Here is a tiny trained network, its code and every weight. The questions are about switching its units off for an input and a class, where a switched-off unit gives its printed mean instead of its output.

import numpy as np


def w(rows, s, z=0):
    codes = np.array(rows[::2]) - 128.0
    scale = np.full(codes.shape[1], s)
    scale[-1] = z or s
    return codes * scale


def f(y):
    return np.maximum(y, 0)


def log_softmax(a):
    a = a - a.max(-1, keepdims=True)
    return a - np.log(np.exp(a).sum(-1, keepdims=True))


def net(x, mask):
    res = np.array(x, float).reshape(1, 3) / 4 @ E
    y = f(res @ A[0][:, :-1].T + A[0][:, -1])
    res = res + np.where(mask, y, B[0][:, -1]) @ B[0][:, :-1]
    return log_softmax(res[-1] @ U[:, :-1].T + U[:, -1])


A, B = {}, {}
E = w([
[190,77,253,199,190,131,146,137,87,69],'x0',
[90,180,158,84,173,49,221,51,208,158],'x1',
[114,185,140,248,145,173,139,58,26,187],'x2',
],0.013)
A[0] = w([
[95,113,122,69,147,102,130,136,209,69,151],'N0',
[209,63,194,121,122,160,62,144,68,68,242],'N1',
[129,146,121,196,36,215,71,128,88,116,133],'N2',
[112,197,144,106,102,73,212,90,161,174,192],'N3',
[84,152,3,74,20,144,100,108,118,158,191],'N4',
[71,186,108,156,115,142,190,76,131,193,199],'N5',
[156,71,111,130,109,164,52,190,122,137,166],'N6',
[111,107,52,11,66,76,133,137,206,107,254],'N7',
[154,95,205,137,144,133,190,118,174,91,194],'N8',
],0.011,0.0031)
B[0] = w([
[202,108,135,57,81,121,182,146,170,156,204],'N0',
[151,104,110,162,145,176,133,93,119,29,215],'N1',
[137,172,45,190,66,131,65,210,119,117,207],'N2',
[87,179,121,112,161,44,115,104,201,119,216],'N3',
[29,121,133,120,171,171,160,210,156,184,238],'N4',
[73,136,76,147,117,53,116,4,73,178,201],'N5',
[176,145,138,180,140,200,148,130,105,69,192],'N6',
[149,134,84,43,132,187,213,130,210,146,253],'N7',
[202,79,174,42,136,33,153,104,67,56,195],'N8',
],0.012,0.024)
U = w([
[145,2,237,183,214,115,170,98,41,80,145],'0',
[213,110,136,79,22,78,152,142,239,135,135],'1',
[75,183,142,168,179,27,129,19,155,149,167],'2',
[43,140,97,169,65,100,76,153,103,231,114],'3',
[189,154,112,227,100,164,63,193,103,86,220],'4',
[72,143,123,130,184,223,173,204,235,168,121],'5',
[172,149,224,92,159,49,106,154,102,126,2],'6',
],0.009,0.003)

Each question gives the input, the list of numbers given to net, and the class t.
The units are the neurons (one row each of A and B). Each row of codes is followed by its name. A weight is (code - 128) times the scale printed after its matrix; where a second scale follows, it is the last column's (A, B and U).
mask holds one flag per neuron, in row order. A switched-off neuron (its flag False) gives its mean, the last column of its row in B, instead of its output. The means were averaged over made-up inputs and are rounded, as every weight is.
A unit's drop is (log p(t) with every unit on - log p(t) with that unit switched off) / (log p(t) with every unit on - log p(t) with every unit switched off).
The circuit of an input: a set's keep is (log p(t) with only the set's units on - log p(t) with every unit switched off) / (log p(t) with every unit on - log p(t) with every unit switched off). Starting from all 9 units, units are removed one at a time, each time the one whose removal leaves the highest keep (on an exact tie, the one counted first), for as long as the keep stays at least 0.8.
circuit, biggest first: the units of the circuit, biggest drop first
top k neurons: the k neurons with the biggest drops, biggest first
drop when u is switched off: that unit's drop, to one decimal
input [8,-8,-6], class 0: circuit, biggest first	N1
input [-2,-2,3], class 3: top 2 neurons	N7, N1
input [-8,2,5], class 3: circuit, biggest first	N5, N4
input [7,6,1], class 0: top 2 neurons	N8, N2
input [-1,8,-1], class 2: top 3 neurons	N3, N5, N2
input [-5,5,-6], class 5: top 2 neurons	N4, N8
input [-2,-4,7], class 4: top 2 neurons	N2, N3
input [7,-5,-3], class 0: top 2 neurons	N8, N1
input [-6,6,-7], class 5: top 3 neurons	N4, N7, N8
input [-6,3,8], class 2: top 2 neurons	N5, N3
input [-8,3,-4], class 5: drop when N4 is switched off	1.3
input [3,-1,-2], class 0: drop when N2 is switched off	0.1
input [6,-1,8], class 4: drop when N2 is switched off	1.5
input [8,-6,2], class 4: circuit, biggest first	N2
